Below are the code and all the weights of a small trained network. Each question names an input and a target symbol and asks about switching units off, where a switched-off unit gives its printed mean instead of its output.

import numpy as np


def w(rows, s, z=0):
    codes = np.array(rows[::2]) - 128.0
    scale = np.full(codes.shape[1], s)
    scale[-1] = z or s
    return codes * scale


def norm(h):
    return h / np.sqrt((h * h).mean(-1, keepdims=True) + 1e-5)


def f(y):
    return np.maximum(y, 0)


def softmax(a):
    e = np.exp(a - a.max(-1, keepdims=True))
    return e / e.sum(-1, keepdims=True)


def log_softmax(a):
    a = a - a.max(-1, keepdims=True)
    return a - np.log(np.exp(a).sum(-1, keepdims=True))


def net(x, mask):
    ids = ['αγδεζηθλξπστφψ'.index(c) for c in x.split()]
    T = len(ids)
    res = E[ids] + P[:T]
    u = 0
    for l in range(2):
        r = norm(res)
        for j in range(2):
            rows = slice(4 * j, 4 * j + 4)
            q, k, v = (r @ M[l][rows].T for M in (Q, K, V))
            z = softmax(np.where(np.tri(T) > 0, q @ k.T / 4**0.5, -1e9)) @ v
            o = O[l][rows]
            res = res + np.where(mask[u + j], z, o[:, -1]) @ o[:, :-1]
        u += 2
        y = f(norm(res) @ A[l][:, :-1].T + A[l][:, -1])
        res = res + np.where(mask[u : u + 4], y, B[l][:, -1]) @ B[l][:, :-1]
        u += 4
    return log_softmax(norm(res)[-1] @ U[:, :-1].T + U[:, -1])


Q, K, V, O, A, B = {}, {}, {}, {}, {}, {}
E = w([
[180,81,109,109,133,127,83,154],'α',
[121,115,148,106,134,111,61,73],'γ',
[174,128,126,118,84,145,143,70],'δ',
[58,191,135,52,122,112,108,72],'ε',
[155,142,202,87,175,111,130,99],'ζ',
[138,77,124,1,121,98,99,113],'η',
[107,132,110,109,130,206,187,113],'θ',
[145,108,157,118,193,185,91,142],'λ',
[160,165,86,108,180,130,74,81],'ξ',
[127,95,188,99,104,124,119,146],'π',
[178,105,136,191,162,84,116,129],'σ',
[69,64,75,97,187,119,125,102],'τ',
[167,184,166,95,72,40,75,129],'φ',
[127,174,160,151,134,156,81,139],'ψ',
],0.0038)
P = w([
[66,150,132,134,83,90,155,146],'0',
[216,37,214,74,158,208,4,6],'1',
[170,163,111,47,150,132,115,184],'2',
[111,117,186,104,152,96,217,113],'3',
[134,69,133,132,128,166,68,58],'4',
[165,162,104,53,158,136,117,176],'5',
[119,114,195,108,157,101,224,116],'6',
[110,63,119,160,122,157,71,82],'7',
[159,162,109,61,158,131,114,175],'8',
[116,111,187,112,163,92,228,115],'9',
[80,75,120,190,116,156,73,122],'10',
],0.0038)
Q[0] = w([
[92,95,202,80,123,119,153,104],'0.h1',
[146,113,116,97,91,197,62,114],'0.h1',
[125,62,155,136,108,98,106,125],'0.h1',
[104,121,174,123,160,120,189,123],'0.h1',
[103,225,136,61,41,126,147,124],'0.h2',
[68,72,105,43,255,118,146,165],'0.h2',
[88,119,125,129,112,239,220,106],'0.h2',
[145,111,194,158,160,87,196,129],'0.h2',
],0.0096)
K[0] = w([
[2,131,121,117,87,133,123,111],'0.h1',
[137,87,108,49,169,199,155,68],'0.h1',
[85,45,140,179,138,97,136,96],'0.h1',
[49,166,120,167,95,109,142,178],'0.h1',
[113,156,181,80,51,175,96,66],'0.h2',
[10,91,119,80,253,145,86,166],'0.h2',
[60,159,101,98,92,231,230,158],'0.h2',
[76,204,191,187,125,72,139,217],'0.h2',
],0.0087)
V[0] = w([
[148,190,158,89,126,117,104,88],'0.h1',
[117,160,169,143,159,120,165,156],'0.h1',
[109,172,67,1,112,151,131,203],'0.h1',
[112,100,66,165,73,127,133,109],'0.h1',
[137,45,131,172,93,182,155,183],'0.h2',
[150,76,81,81,148,94,126,159],'0.h2',
[111,30,153,187,189,169,19,150],'0.h2',
[104,166,128,106,133,128,85,184],'0.h2',
],0.0027)
O[0] = w([
[124,154,109,182,111,136,121,75,166],'0.h1',
[118,116,187,161,130,137,103,142,80],'0.h1',
[118,253,147,81,153,217,135,83,151],'0.h1',
[111,140,97,107,93,108,172,208,92],'0.h1',
[108,196,192,39,163,51,108,91,43],'0.h2',
[84,211,130,184,104,132,135,108,254],'0.h2',
[132,222,243,59,45,191,38,156,235],'0.h2',
[119,96,183,180,141,165,147,91,101],'0.h2',
],0.0023,0.0011)
A[0] = w([
[232,212,117,164,158,4,47,178,85],'0.n1',
[187,126,179,81,122,200,2,60,47],'0.n2',
[219,184,127,95,93,226,70,187,161],'0.n3',
[91,92,62,75,135,159,125,70,251],'0.n4',
],0.0036,0.0022)
B[0] = w([
[131,74,100,92,139,255,128,91,179],'0.n1',
[168,115,244,125,130,146,115,114,237],'0.n2',
[179,164,162,100,103,180,146,196,209],'0.n3',
[204,138,150,156,138,117,88,163,255],'0.n4',
],0.0053,0.0041)
Q[1] = w([
[135,179,177,48,83,185,99,195],'1.h1',
[154,70,86,97,214,83,115,126],'1.h1',
[108,89,187,132,170,90,247,101],'1.h1',
[149,65,158,95,196,86,189,106],'1.h1',
[114,150,103,107,114,152,124,154],'1.h2',
[86,99,85,125,105,143,76,138],'1.h2',
[116,138,143,132,163,91,255,108],'1.h2',
[159,133,120,115,90,167,41,168],'1.h2',
],0.0086)
K[1] = w([
[178,149,181,98,101,170,106,144],'1.h1',
[77,131,42,101,176,96,109,187],'1.h1',
[71,142,87,195,9,114,132,120],'1.h1',
[75,146,85,139,60,104,132,167],'1.h1',
[132,121,146,113,142,143,158,140],'1.h2',
[131,124,138,122,198,123,141,114],'1.h2',
[74,142,84,153,66,102,155,161],'1.h2',
[176,112,188,112,151,168,111,98],'1.h2',
],0.011)
V[1] = w([
[89,172,131,53,214,145,194,167],'1.h1',
[122,174,96,135,153,33,80,149],'1.h1',
[109,213,180,53,98,134,45,46],'1.h1',
[100,75,172,126,207,47,128,205],'1.h1',
[115,191,48,116,108,26,180,142],'1.h2',
[235,135,134,59,144,116,170,78],'1.h2',
[138,103,76,106,197,112,75,253],'1.h2',
[123,63,127,48,80,61,145,133],'1.h2',
],0.0044)
O[1] = w([
[185,97,117,198,253,117,118,172,122],'1.h1',
[193,143,55,151,89,187,85,118,105],'1.h1',
[124,58,118,86,181,133,119,33,131],'1.h1',
[96,56,18,167,100,152,103,208,162],'1.h1',
[185,169,190,98,155,211,99,128,3],'1.h2',
[70,137,134,251,96,162,140,92,176],'1.h2',
[194,40,241,69,100,161,250,85,137],'1.h2',
[46,137,144,87,150,207,152,118,118],'1.h2',
],0.0046,0.0056)
A[1] = w([
[154,155,186,46,163,145,163,119,5],'1.n1',
[35,63,132,253,133,60,72,88,62],'1.n2',
[139,199,55,101,182,161,216,156,77],'1.n3',
[160,77,53,210,157,188,108,111,27],'1.n4',
],0.0051,0.0017)
B[1] = w([
[108,127,16,186,130,87,144,139,169],'1.n1',
[182,80,164,161,89,147,1,116,254],'1.n2',
[69,83,164,77,151,157,32,165,150],'1.n3',
[44,184,53,213,74,121,184,119,181],'1.n4',
],0.0057,0.0056)
U = w([
[128,87,124,142,213,63,216,84,221],'α',
[173,169,185,183,219,108,145,219,48],'γ',
[28,100,109,63,205,156,87,159,101],'δ',
[56,102,175,124,47,61,203,195,93],'ε',
[146,63,225,115,129,122,85,67,194],'ζ',
[229,187,120,162,59,79,207,97,115],'η',
[117,129,63,21,35,144,134,70,80],'θ',
[185,104,64,48,146,2,111,159,70],'λ',
[64,226,132,107,144,64,130,76,254],'ξ',
[101,238,182,140,78,219,125,156,11],'π',
[128,104,75,223,82,104,64,150,167],'σ',
[78,110,116,163,133,226,212,40,91],'τ',
[219,61,94,77,108,200,157,199,23],'φ',
[205,198,64,98,204,159,99,81,180],'ψ',
],0.0087,0.0021)

Each question gives the input, a string of symbols that net reads in full, and the target symbol t.
The units are the heads (4 rows each of Q, K, V and O) and the neurons (one row each of A and B). Each row of codes is followed by its name. A weight is (code - 128) times the scale printed after its matrix; where a second scale follows, it is the last column's (O, A, B and U).
mask holds one flag per unit, layer by layer, with each layer's heads first. A switched-off unit (its flag False) gives its mean, the last column of its rows in O or B, instead of its output. The means were averaged over made-up inputs and are rounded, as every weight is.
A unit's drop is (log p(t) with every unit on - log p(t) with that unit switched off) / (log p(t) with every unit on - log p(t) with every unit switched off).
The circuit of an input: a set's keep is (log p(t) with only the set's units on - log p(t) with every unit switched off) / (log p(t) with every unit on - log p(t) with every unit switched off). Starting from all 12 units, units are removed one at a time, each time the one whose removal leaves the highest keep (on an exact tie, the one counted first), for as long as the keep stays at least 0.8.
units of the circuit, in order: the units of the circuit, biggest drop first
unit that matters most: the unit with the biggest drop
top k neurons in layer l: the k neurons of layer l with the biggest drops, biggest first
heads that matter: for each layer, one digit per head in row order, 1 if its drop is at least 0.15 and else 0, layers parted by /
input τ σ ψ τ τ δ δ, target φ: heads that matter : 01 / 11
input σ δ ζ τ φ, target ζ: units of the circuit, in order : [1.h1 0.n2]
input π σ σ π α, target ζ: units of the circuit, in order : [1.h1 0.n2]
input φ θ σ σ θ γ τ σ θ τ λ, target ζ: heads that matter : 00 / 10
input τ τ ζ ε ε ψ, target π: units of the circuit, in order : [1.n2 0.h1]
input γ τ τ θ, target θ: unit that matters most : 1.h1
input δ σ γ, target ζ: heads that matter : 00 / 11
input ψ θ ε ζ δ γ θ τ ζ, target α: units of the circuit, in order : [1.h1 1.n2]
input δ θ δ ε θ σ η, target π: heads that matter : 01 / 11
input τ δ ψ θ ζ θ α, target φ: heads that matter : 00 / 11
input ξ τ ξ τ ψ τ δ τ ζ ζ, target η: heads that matter : 01 / 11
input α ε ξ α σ θ τ, target α: top 2 neurons in layer 1 : [1.n2 1.n1]
input σ τ σ τ ξ σ δ ψ π, target ε: heads that matter : 00 / 11
input λ σ τ δ θ π τ τ λ θ φ, target ζ: heads that matter : 01 / 10
input σ ξ θ σ γ τ θ, target ε: units of the circuit, in order : [0.n1 1.h1 0.h1]
input σ σ δ σ λ τ τ τ τ γ, target ε: units of the circuit, in order : [1.h1 0.n1 0.h1 0.n4]
input π θ θ ξ ξ θ δ, target δ: units of the circuit, in order : [1.h2 0.n2 0.n4 1.n3]
input σ ψ γ δ, target ε: unit that matters most : 0.n1
input σ ψ α π σ α ξ θ σ τ, target ε: heads that matter : 10 / 11
input θ σ π τ δ ζ π ψ, target ζ: unit that matters most : 1.h1
input ψ σ θ γ θ θ, target δ: units of the circuit, in order : [1.n3 1.n2]
input θ γ δ τ τ α θ, target γ: units of the circuit, in order : [1.h1 0.h2 0.n2]
input θ τ τ ξ, target γ: heads that matter : 01 / 10
input σ η σ δ α σ τ, target ε: top 3 neurons in layer 0 : [0.n1 0.n2 0.n4]
input σ λ ξ θ τ θ σ, target ε: units of the circuit, in order : [1.h1 0.n1 0.h1 0.n4]
input ψ τ τ σ π λ, target γ: heads that matter : 10 / 11
input λ π τ π φ ψ ζ σ, target ζ: heads that matter : 01 / 10
input ξ θ η σ, target η: unit that matters most : 0.h2
input θ τ θ γ, target γ: units of the circuit, in order : [1.h1 0.n2 0.h2]
input σ λ θ λ α α η λ α π, target ε: top 2 neurons in layer 0 : [0.n1 0.n2]
